Small tables with named rows and columns. After each table, cells are looked up by row and column.

kor
|  | mukoluf | segap | mivukef | gobubo |
|---|---|---|---|---|
| nenenon | -4579 | -9451 | -2055 | -5797 |
| dinisod | -6373 | -7979 | -1 | -5524 |
| kuz | -1478 | -2937 | -4994 | -2993 |
| bamagak | -4669 | -8214 | -1890 | -5379 |
| funor | -2146 | 5369 | -3789 | 369 |

What is the mivukef of funor in kor? -3789
What is the gobubo of bamagak in kor? -5379
What is the mukoluf of nenenon in kor? -4579
What is the segap of bamagak in kor? -8214
What is the mukoluf of funor in kor? -2146
What is the mivukef of nenenon in kor? -2055
What is the gobubo of dinisod in kor? -5524
What is the segap of nenenon in kor? -9451
What is the mivukef of bamagak in kor? -1890
What is the segap of funor in kor? 5369
What is the mukoluf of dinisod in kor? -6373
What is the gobubo of nenenon in kor? -5797
What is the mukoluf of kuz in kor? -1478
What is the mivukef of dinisod in kor? -1
What is the mivukef of kuz in kor? -4994
What is the gobubo of funor in kor? 369
What is the gobubo of kuz in kor? -2993
What is the mukoluf of bamagak in kor? -4669
Which row has the largest segap? funor

ninaki =
,suzo,kuluguk,buzasid,koloned,puzupar
visinug,64,137,131,72,182
vanof,78,119,158,88,119
venisem,115,126,105,100,106
mifu,87,143,163,78,95
tas,117,132,92,135,125
dume,166,159,82,60,85
mavi,90,99,155,109,104
vem,155,150,87,64,90
fer,105,118,104,91,118
faz,132,127,97,86,107
fiv,81,136,125,84,192
zuvo,121,115,123,89,113
gozolik,97,123,141,82,113

What is the buzasid of mavi in ninaki?
155
What is the koloned of fer in ninaki?
91
What is the buzasid of vanof in ninaki?
158
What is the kuluguk of fer in ninaki?
118
What is the puzupar of vem in ninaki?
90
What is the buzasid of fer in ninaki?
104
Row with the largest kuluguk: dume

tedigip
         zav   pud  gokod  zogufe  mudogo  vapifat
keko    6386  8883   7942    8101    5056     8390
rele    6448  9454   7815    5873    6121     5818
velepe  6117  5605   3111    4857    2879     5702
nilir   6196  7318   6217    7353    4841     6268
suvo    8752  6148   5278    6449    6667     5658
sada    5841  8225   7635    7677    5448     8761
nisa    5081  6623   5018    4540    4164     7103
rimi    5906  8258   5827    7430    4741     7102
madizo  4657  6473   1877    6924    6242     2510
lapig   8379  5148   4174    5959    5607     7104

pud of madizo = 6473
mudogo of velepe = 2879
zav of velepe = 6117
zogufe of velepe = 4857
pud of sada = 8225
mudogo of keko = 5056
zav of lapig = 8379
zogufe of keko = 8101
mudogo of suvo = 6667
gokod of suvo = 5278
zav of nilir = 6196

zul =
        digatu  nelu  vebudi  dag  gefe  sige  zagap  vup
bigumi      80    79     181  208   189   188    177  184
niva       239   157      73   57   198   102    206  167
rekol      184    82      57  128    60    93    102  204
gotez      150   162     186  241   170   110    129  227

What is the sige of bigumi in zul?
188
What is the dag of rekol in zul?
128
What is the zagap of bigumi in zul?
177
What is the gefe of gotez in zul?
170
What is the digatu of rekol in zul?
184
What is the sige of niva in zul?
102
What is the vebudi of rekol in zul?
57
What is the dag of gotez in zul?
241
What is the vup of niva in zul?
167
What is the zagap of gotez in zul?
129
What is the vebudi of bigumi in zul?
181
What is the gefe of rekol in zul?
60
What is the vebudi of gotez in zul?
186
Row with the largest digatu: niva

nim.tsv
	torevag	bak	vus	bol	senole	fif
belavo	-59187	827	13893	50946	-26955	-11481
sesit	61152	9205	-721	-7970	19174	32641
zitize	16649	13949	15577	-2988	25220	6561
pilop	39536	16900	10977	-13398	34400	15863
sapom	-12963	26192	36321	-25104	60131	-24087
boteli	-1451	9830	11992	14893	7942	4700
barodaf	13447	-223	-4337	34578	-23556	27547
zup	52693	7168	-1295	448	11799	31166
dod	-30331	1489	6334	42032	-22975	5458
gudi	-23776	21733	32161	-10684	46711	-22988
megu	6443	3389	1523	26928	-12882	17611

fif of barodaf: 27547
senole of zup: 11799
bol of sesit: -7970
torevag of barodaf: 13447
bol of belavo: 50946
bak of sesit: 9205
fif of gudi: -22988
fif of pilop: 15863
senole of belavo: -26955
senole of sapom: 60131
torevag of dod: -30331
bol of pilop: -13398
senole of gudi: 46711
bak of gudi: 21733
vus of megu: 1523
torevag of pilop: 39536

Table bunupe
         gesap   fis    viv  vekave
bapo      0.94  0.30   0.63    0.04
zusap     0.24  0.55   0.40   -0.38
tib       0.95  0.46   0.04    0.36
sop       0.95  0.17   0.26   -0.14
figomup   0.58  0.45   1.00   -0.80
pulile    0.92  0.52   0.44   -0.17
zila      0.98  0.69   0.53    0.10
mamuk     0.81  0.40   0.42    0.04
fim       0.69  1.00  -0.15   -0.17
bim       0.54  0.55  -0.55   -0.62

figomup, viv: 1.00
bapo, fis: 0.30
figomup, fis: 0.45
zila, gesap: 0.98
mamuk, gesap: 0.81
bapo, vekave: 0.04
bim, viv: -0.55
fim, gesap: 0.69
fim, fis: 1.00
bapo, viv: 0.63
zusap, viv: 0.40
sop, vekave: -0.14
figomup, gesap: 0.58
bim, fis: 0.55
tib, vekave: 0.36
zusap, vekave: -0.38
Row with the largest vekave: tib

kito =
,gom,nalevup,mumi,kela,vibi,kopem,zit
lep,59076,47988,33490,57038,47254,59875,70741
lifed,38605,56643,60901,53319,57100,33677,19696
fode,46906,47651,32716,40646,44578,40217,42080
vimosi,61966,61340,76927,76463,63717,73634,74707
zib,55419,51312,46063,60282,54053,49191,60660
zesaki,38462,55045,25347,44089,46397,31790,7886
zemas,48851,43103,75791,35566,51568,47995,60000
dobut,51349,28558,19604,21401,31573,38661,63624

zib, kopem => 49191
lifed, mumi => 60901
lifed, kopem => 33677
fode, nalevup => 47651
zemas, nalevup => 43103
lep, nalevup => 47988
vimosi, vibi => 63717
zesaki, mumi => 25347
lifed, vibi => 57100
vimosi, kopem => 73634
fode, zit => 42080
dobut, gom => 51349
zib, zit => 60660
zemas, kopem => 47995
zesaki, zit => 7886
Row with the largest mumi: vimosi

kek:
fields: vopi, mun, nim, duv, rik, dez, romakan, gepa
nul: [669, 364, 908, 662, 895, 436, 502, 551]
guside: [715, 466, 959, 629, 962, 364, 473, 601]
fifu: [646, 322, 882, 650, 875, 465, 508, 534]
butetuz: [680, 411, 921, 657, 909, 403, 496, 582]
gek: [755, 568, 981, 630, 961, 327, 452, 663]
razimig: [530, 158, 713, 634, 732, 645, 568, 425]
bigok: [616, 281, 833, 655, 847, 507, 505, 520]
mitev: [556, 180, 739, 668, 756, 630, 575, 452]
tapepil: [545, 199, 766, 671, 794, 598, 572, 462]
pigopun: [607, 262, 833, 644, 827, 524, 527, 505]
bubemo: [732, 522, 956, 625, 962, 332, 448, 636]
rogum: [793, 704, 964, 615, 961, 243, 453, 713]
turudu: [577, 207, 792, 637, 822, 567, 540, 481]
nuv: [769, 639, 967, 628, 980, 281, 445, 677]

What is the rik of butetuz in kek?
909
What is the nim of fifu in kek?
882
What is the vopi of turudu in kek?
577
What is the dez of rogum in kek?
243
What is the vopi of pigopun in kek?
607
What is the rik of gek in kek?
961
What is the gepa of razimig in kek?
425
Which row has the largest duv? tapepil

